Below is a small trained network, with its code and all its weights. Each question gives an input and a class and asks what happens when units are switched off, that is, made to give their printed mean instead of their output.

import numpy as np


def w(rows, s, z=0):
    codes = np.array(rows[::2]) - 128.0
    scale = np.full(codes.shape[1], s)
    scale[-1] = z or s
    return codes * scale


def norm(h):
    return h / np.sqrt((h * h).mean(-1, keepdims=True) + 1e-5)


def f(y):
    return y / 2 * (1 + np.tanh(0.7978845608 * (y + 0.044715 * y**3)))


def log_softmax(a):
    a = a - a.max(-1, keepdims=True)
    return a - np.log(np.exp(a).sum(-1, keepdims=True))


def net(x, mask):
    res = np.array(x, float).reshape(1, 8) / 4 @ E
    u = 0
    for l in range(2):
        y = f(norm(res) @ A[l][:, :-1].T + A[l][:, -1])
        res = res + np.where(mask[u : u + 14], y, B[l][:, -1]) @ B[l][:, :-1]
        u += 14
    return log_softmax(norm(res)[-1] @ U[:, :-1].T + U[:, -1])


A, B = {}, {}
E = w([
[102,230,43,55,209],'x0',
[18,58,134,59,109],'x1',
[127,127,127,127,129],'x2',
[106,73,116,192,254],'x3',
[128,127,123,125,126],'x4',
[133,124,124,127,127],'x5',
[127,131,130,127,132],'x6',
[218,69,194,41,177],'x7',
],0.0064)
A[0] = w([
[148,149,129,47,49,55],'L0N0',
[87,72,122,162,194,69],'L0N1',
[125,184,110,56,172,123],'L0N2',
[53,103,128,84,119,119],'L0N3',
[132,166,144,100,62,69],'L0N4',
[176,100,145,77,146,58],'L0N5',
[171,104,125,74,151,49],'L0N6',
[164,117,150,63,160,52],'L0N7',
[139,179,146,93,73,85],'L0N8',
[80,67,132,84,114,71],'L0N9',
[144,180,91,5,168,3],'L0N10',
[176,78,165,30,137,40],'L0N11',
[61,187,131,161,116,46],'L0N12',
[190,162,132,190,144,192],'L0N13',
],0.013,0.005)
B[0] = w([
[107,39,77,78,219,228],'L0N0',
[113,103,105,18,187,205],'L0N1',
[1,157,219,165,78,239],'L0N2',
[250,253,90,83,78,208],'L0N3',
[124,25,70,57,210,187],'L0N4',
[223,117,55,209,128,177],'L0N5',
[172,101,100,190,117,162],'L0N6',
[215,78,113,250,112,181],'L0N7',
[74,52,85,38,209,195],'L0N8',
[210,216,190,60,128,191],'L0N9',
[41,224,118,223,130,240],'L0N10',
[213,119,125,229,165,243],'L0N11',
[133,82,38,191,78,185],'L0N12',
[117,170,138,1,106,254],'L0N13',
],0.0077,0.0047)
A[1] = w([
[3,112,45,117,56,170],'L1N0',
[128,117,162,144,243,4],'L1N1',
[141,111,169,148,150,2],'L1N2',
[182,89,116,114,101,43],'L1N3',
[165,198,86,149,189,137],'L1N4',
[153,134,107,59,171,53],'L1N5',
[88,74,134,180,150,14],'L1N6',
[212,206,145,97,102,36],'L1N7',
[160,166,53,188,76,147],'L1N8',
[128,169,147,53,94,94],'L1N9',
[138,118,161,104,94,102],'L1N10',
[119,118,131,98,211,178],'L1N11',
[161,14,227,121,38,159],'L1N12',
[147,68,191,115,80,173],'L1N13',
],0.011,0.004)
B[1] = w([
[228,70,182,169,141,255],'L1N0',
[96,42,6,83,96,147],'L1N1',
[156,159,46,129,91,119],'L1N2',
[112,128,117,92,103,139],'L1N3',
[185,115,115,93,30,182],'L1N4',
[124,117,162,94,183,158],'L1N5',
[141,174,78,94,128,126],'L1N6',
[141,144,255,66,129,154],'L1N7',
[168,58,171,173,154,181],'L1N8',
[200,118,228,133,173,158],'L1N9',
[114,215,125,162,161,129],'L1N10',
[72,22,144,113,46,185],'L1N11',
[35,193,73,170,101,197],'L1N12',
[2,225,79,170,117,163],'L1N13',
],0.0074,0.0084)
U = w([
[215,56,98,222,99,66],'0',
[53,44,53,13,139,88],'1',
[7,228,86,172,97,85],'2',
[122,113,168,110,134,254],'3',
[192,192,181,18,83,50],'4',
[116,102,151,124,138,228],'5',
],0.011,0.0075)

Each question gives the input, the list of numbers given to net, and the class t.
The units are the neurons (one row each of A and B). Each row of codes is followed by its name. A weight is (code - 128) times the scale printed after its matrix; where a second scale follows, it is the last column's (A, B and U).
mask holds one flag per neuron, layer by layer. A switched-off neuron (its flag False) gives its mean, the last column of its row in B, instead of its output. The means were averaged over made-up inputs and are rounded, as every weight is.
A unit's drop is (log p(t) with every unit on - log p(t) with that unit switched off) / (log p(t) with every unit on - log p(t) with every unit switched off).
The circuit of an input: a set's keep is (log p(t) with only the set's units on - log p(t) with every unit switched off) / (log p(t) with every unit on - log p(t) with every unit switched off). Starting from the 12 units with the biggest drops (on a tie, the unit counted first), units are removed one at a time, each time the one whose removal leaves the highest keep (on an exact tie, the one counted first), for as long as the keep stays at least 0.8.
units of the circuit, in order: the units of the circuit, biggest drop first
k most important neurons: the k neurons with the biggest drops, biggest first
top k neurons in layer l: the k neurons of layer l with the biggest drops, biggest first
input [8,-3,-6,-1,2,0,8,5], class 2: 2 most important neurons => (L0N2 L0N10)
input [-2,-5,6,6,-2,-1,0,3], class 1: 2 most important neurons => (L0N3 L0N9)
input [-1,-4,-2,2,-1,-1,8,-3], class 4: units of the circuit, in order => (L0N13)
input [-6,8,7,-3,-5,-6,4,7], class 4: top 2 neurons in layer 1 => (L1N7 L1N0)
input [-7,-6,-2,-6,3,-1,-8,3], class 2: units of the circuit, in order => (L1N12 L1N13)
input [4,-3,1,-8,-3,-2,3,-8], class 0: units of the circuit, in order => (L1N0 L0N12)
input [-6,1,0,-7,2,3,7,-5], class 1: units of the circuit, in order => (L0N4 L0N8)
input [5,-6,-7,-8,-3,-3,1,3], class 1: units of the circuit, in order => (L0N0 L0N8)
input [2,8,-3,-7,8,6,-7,-2], class 4: 2 most important neurons => (L0N3 L0N9)
input [-8,6,8,-6,-5,6,6,0], class 2: 2 most important neurons => (L1N12 L1N13)
input [-4,2,-5,-8,0,8,6,-6], class 1: units of the circuit, in order => (L0N4 L0N8)
input [4,-6,-4,-3,-3,4,-7,-7], class 0: 3 most important neurons => (L0N12 L0N3 L0N9)
input [6,-7,1,-4,-5,1,-8,8], class 0: 2 most important neurons => (L0N7 L0N10)
input [8,2,-1,3,-3,0,-1,0], class 2: units of the circuit, in order => (L0N10)
input [3,4,7,7,-4,7,-1,7], class 0: top 2 neurons in layer 0 => (L0N7 L0N11)
input [8,-5,8,4,0,3,8,5], class 2: units of the circuit, in order => (L0N2 L0N10)
input [7,7,8,1,5,-4,-8,1], class 2: 3 most important neurons => (L0N10 L0N2 L0N13)
input [-8,-5,-1,-8,-6,-1,-4,-2], class 1: top 4 neurons in layer 0 => (L0N4 L0N8 L0N0 L0N2)
input [-2,4,7,7,0,-3,-7,-1], class 1: top 2 neurons in layer 0 => (L0N13 L0N2)
input [4,8,5,0,5,-5,1,-1], class 4: units of the circuit, in order => (L0N3)
input [4,0,-7,6,-5,2,8,-1], class 1: 2 most important neurons => (L0N1 L1N1)
input [0,-3,-8,-5,-3,-5,-3,-7], class 0: top 2 neurons in layer 0 => (L0N12 L0N1)
